Below are the code and all the weights of a small trained network. Each question names an input and a class and asks about switching units off, where a switched-off unit gives its printed mean instead of its output.

import numpy as np


def w(rows, s, z=0):
    codes = np.array(rows[::2]) - 128.0
    scale = np.full(codes.shape[1], s)
    scale[-1] = z or s
    return codes * scale


def norm(h):
    return h / np.sqrt((h * h).mean(-1, keepdims=True) + 1e-5)


def f(y):
    return y / 2 * (1 + np.tanh(0.7978845608 * (y + 0.044715 * y**3)))


def log_softmax(a):
    a = a - a.max(-1, keepdims=True)
    return a - np.log(np.exp(a).sum(-1, keepdims=True))


def net(x, mask):
    res = np.array(x, float).reshape(1, 2) / 4 @ E
    u = 0
    for l in range(2):
        y = f(norm(res) @ A[l][:, :-1].T + A[l][:, -1])
        res = res + np.where(mask[u : u + 6], y, B[l][:, -1]) @ B[l][:, :-1]
        u += 6
    return log_softmax(norm(res)[-1] @ U[:, :-1].T + U[:, -1])


A, B = {}, {}
E = w([
[115,77,111,113,157,246,159,125,84,154],'x0',
[210,86,144,104,141,165,194,74,140,138],'x1',
],0.011)
A[0] = w([
[148,144,171,119,121,181,96,151,139,254,86],'0.n0',
[21,68,99,188,114,67,151,162,110,121,100],'0.n1',
[177,156,128,123,107,52,179,207,116,60,255],'0.n2',
[72,135,99,134,178,113,179,89,44,147,152],'0.n3',
[117,101,172,141,116,135,197,86,154,145,192],'0.n4',
[104,68,109,206,39,139,163,161,93,98,154],'0.n5',
],0.0071,0.0007)
B[0] = w([
[121,84,104,93,87,73,92,148,112,152,164],'0.n0',
[129,139,151,182,139,150,231,127,120,184,243],'0.n1',
[149,60,84,67,74,154,131,126,53,155,254],'0.n2',
[101,146,97,104,104,144,81,93,44,134,178],'0.n3',
[30,132,107,145,145,103,101,90,191,120,201],'0.n4',
[252,151,70,95,81,89,191,97,145,157,154],'0.n5',
],0.011,0.0042)
A[1] = w([
[149,109,89,155,144,129,152,65,218,132,134],'1.n0',
[86,100,69,72,58,163,50,144,236,139,170],'1.n1',
[75,105,93,169,164,230,113,213,121,152,137],'1.n2',
[204,165,154,101,82,48,123,126,145,78,2],'1.n3',
[206,81,181,156,166,128,115,61,152,111,12],'1.n4',
[149,172,107,185,103,2,128,94,113,112,110],'1.n5',
],0.0079,0.0015)
B[1] = w([
[135,174,189,142,114,121,154,193,56,143,226],'1.n0',
[197,142,110,202,103,98,128,106,88,138,208],'1.n1',
[129,127,214,78,165,81,89,122,188,39,255],'1.n2',
[29,100,143,141,197,131,91,26,51,52,217],'1.n3',
[17,236,146,46,174,151,133,255,246,129,189],'1.n4',
[170,130,162,78,180,199,119,113,165,103,253],'1.n5',
],0.01,0.0045)
U = w([
[116,23,167,28,193,150,44,2,49,44,211],'0',
[68,250,241,122,183,142,192,176,151,134,216],'1',
[231,113,106,247,8,73,182,96,22,216,255],'2',
[108,154,31,146,65,137,95,147,219,121,21],'3',
[177,83,89,184,169,80,68,153,131,132,27],'4',
[135,97,44,178,54,109,140,139,219,81,34],'5',
[122,151,99,152,90,129,59,96,182,176,13],'6',
],0.009,0.0034)

Each question gives the input, the list of numbers given to net, and the class t.
The units are the neurons (one row each of A and B). Each row of codes is followed by its name. A weight is (code - 128) times the scale printed after its matrix; where a second scale follows, it is the last column's (A, B and U).
mask holds one flag per neuron, layer by layer. A switched-off neuron (its flag False) gives its mean, the last column of its row in B, instead of its output. The means were averaged over made-up inputs and are rounded, as every weight is.
A unit's drop is (log p(t) with every unit on - log p(t) with that unit switched off) / (log p(t) with every unit on - log p(t) with every unit switched off).
The circuit of an input: a set's keep is (log p(t) with only the set's units on - log p(t) with every unit switched off) / (log p(t) with every unit on - log p(t) with every unit switched off). Starting from all 12 units, units are removed one at a time, each time the one whose removal leaves the highest keep (on an exact tie, the one counted first), for as long as the keep stays at least 0.8.
units of the circuit, in order: the units of the circuit, biggest drop first
most important unit: the unit with the biggest drop
k most important neurons: the k neurons with the biggest drops, biggest first
k most important neurons of layer l: the k neurons of layer l with the biggest drops, biggest first
drop when u is switched off: that unit's drop, to one decimal
input [2,4], class 1: most important unit -> 0.n2
input [4,7], class 1: units of the circuit, in order -> 0.n2, 1.n4
input [-3,-1], class 2: units of the circuit, in order -> 0.n2, 1.n2
input [0,1], class 2: 2 most important neurons -> 1.n1, 0.n1
input [5,7], class 1: 4 most important neurons -> 0.n2, 1.n4, 1.n0, 1.n3
input [3,1], class 2: 3 most important neurons -> 0.n1, 1.n1, 0.n0
input [-4,-4], class 0: 3 most important neurons of layer 1 -> 1.n5, 1.n4, 1.n0
input [-7,6], class 0: 2 most important neurons -> 1.n3, 0.n2
input [-4,5], class 1: 4 most important neurons of layer 0 -> 0.n0, 0.n3, 0.n4, 0.n5
input [-3,4], class 1: 2 most important neurons of layer 0 -> 0.n3, 0.n0
input [-6,-6], class 0: 4 most important neurons of layer 1 -> 1.n5, 1.n3, 1.n4, 1.n0
input [-4,1], class 0: 2 most important neurons of layer 1 -> 1.n3, 1.n0
input [3,-2], class 2: 3 most important neurons -> 0.n5, 1.n3, 1.n5
input [-3,6], class 1: units of the circuit, in order -> 1.n4
input [-1,-3], class 2: 3 most important neurons -> 0.n1, 1.n4, 0.n4
input [-6,8], class 1: 2 most important neurons of layer 1 -> 1.n4, 1.n0
input [-7,5], class 0: 2 most important neurons -> 0.n2, 1.n3
input [-7,-6], class 0: 2 most important neurons of layer 1 -> 1.n5, 1.n3
input [-3,1], class 2: 2 most important neurons of layer 0 -> 0.n2, 0.n5
input [1,5], class 1: most important neuron -> 0.n2
input [-7,-7], class 0: 2 most important neurons of layer 0 -> 0.n2, 0.n4
input [-2,1], class 2: drop when 0.n2 is switched off -> 1.1
input [4,5], class 1: drop when 1.n0 is switched off -> 0.3
